Each row has a name. Each piece below is followed by the name of the row it came from, unless a question asks for something else. Each question is about the rows just above it. Places in a row count from 0.

Q: [ 90 136 144 144]
W: [121 187 160 116]
E: [121 187 160 160]
R: [117 120 159 159]
[116] is at row and place => W, 3
Number of entries in [ 90 136 144 144]: => 4
Number of entries in [117 120 159]: => 3
How many entries does [ 90 136 144] have? => 3

Y: [106 144 120 168  91 166 133]
A: [147 148 132 156 108 141 150]
V: [138 147  93 113  68 119 107]
K: [129  94 130 146 163 130 106]
X: [110 120  80 108 118 179 134]
P: [ 83 122 128  95 123 169 102]
L: [129 114 178 165  98 102 135]
G: [180 135 150 136 103 125 156]
Z: [141 149 162 128 168 154 130]
J: [ 83 122 128 128 123 169 102]
How many entries does [106 144 120 168  91] have? => 5
Number of entries in [141 149]: => 2
which: [106 144 120 168  91 166 133] => Y
[179] is at row and place => X, 5
Count the entries of [129 114 178 165]: => 4
Count the entries of [180 135 150 136]: => 4

F: [138 128 107  98 145 143 119 142 135 142]
H: [152 186 174  83 108 111 120 108 152 106]
B: [144 152  99 134 125 124 138 115 102 128]
S: [125 143 118  78 107 108 145 136 106 112]
[144] is at row and place => B, 0
Number of entries in [125 143 118  78 107]: => 5
Row and place of [115] in the named rows: => B, 7
Row and place of [124] in the named rows: => B, 5

rele: [130 118 128 127 136 110 123 124]
tuluz: [120 117 129 125 134 127 124 115]
zemi: [146 151 131 135 110 143 128 147]
vedul: [133  78 123 116 168  78 121  94]
Nat: [155 162 130 138 104 143 132 159]
Rosi: [157 168 136 141  91 173 121 152]
miku: [141 110 126 129 148  73 117 128]
How many entries does [141 110 126 129 148  73 117 128] have? => 8
Where in the named rows is [159]? => Nat, 7
Where in the named rows is [118]? => rele, 1
How many entries does [141 110 126 129] have? => 4
Count the entries of [157 168 136 141  91 173 121]: => 7
Where in the named rows is [132]? => Nat, 6

D: [125 142 104 119 148 120 114 118 126 139  70 151 110]
T: [101 110  80 126 139  99  94 133 142 143  93 105  84]
C: [101 135  80 126 139  99  94 133 197 143  93 105  84]
U: [182  98 103 143 143 115 125 131  99 158  89 125  73]
[104] is at row and place => D, 2
Number of entries in [125 142 104]: => 3
How many entries does [125 142 104 119 148 120 114 118 126] have? => 9
Row and place of [103] in the named rows: => U, 2
Number of entries in [182  98 103 143 143]: => 5
How many entries does [182  98 103 143 143 115] have? => 6
How many entries does [182  98 103 143 143 115 125 131  99 158  89 125  73] have? => 13

pid: [131 117 140 136 117 143 119]
Fulab: [130  88 146 136 116 154 110]
dedel: [121 135 119 120 130 133 114]
zinu: [137 193 124  98 162 123 115]
Kuror: [129 153 128 133 123 124 133]
digi: [129 153 127 131 124 124 132]
neke: [129 112 130 127 132 126 132]
lovu: [124 121 128 137 118 123 136]
Row and place of [154] in the named rows: => Fulab, 5
Which row holds [129 153 128 133 123 124 133]? => Kuror
Count the entries of [124 121 128]: => 3

bimug: [132 130 156 121 122 132 107 118 110 125 133 178 127 120 127 128]
memov: [118 138 157 133 141 115  73 130 119 128 105 146 116 115 151 108]
lige: [122  99 130 111 125 115 103 124 129 120 127  80 127 123  72 123]
mar: [127 138 157 133 141 122  73 130 119 128 105 146 116 115 151 108]
lipom: [103 132 104 115 150 101 147 147 142 106 157 145 142 145 106 157]
dek: [122 111 130 129 146 122 125 146 119 122 142 117 136 145 121 142]
Mon: [132 115 121 130 117 142 130 118 124 133 115  83 123 118 137 115]
foz: [127 138 157 133 141 122  73 130 119 128 142 118  82 129 125 136]
musum: [124 133 108 123 143 118 176 138 153 127 134 144 163 138 122 136]
Dosot: [115 147 145 123 147 117 105 143 148 115 148 127 123 143 115 149]
Number of entries in [122 111 130 129 146 122 125 146 119 122 142 117 136 145 121 142]: => 16
How many entries does [127 138 157 133 141 122  73 130 119 128 105 146] have? => 12
The row with [122 111 130 129 146 122 125 146 119 122 142 117 136 145 121 142] is => dek
which: [124 133 108 123 143 118 176 138 153 127 134 144 163 138 122 136] => musum
which: [132 130 156 121 122 132 107 118 110 125 133 178 127 120 127 128] => bimug
[132 115 121 130 117 142 130 118 124 133 115  83 123 118 137 115] is in which row? => Mon
[137] is at row and place => Mon, 14

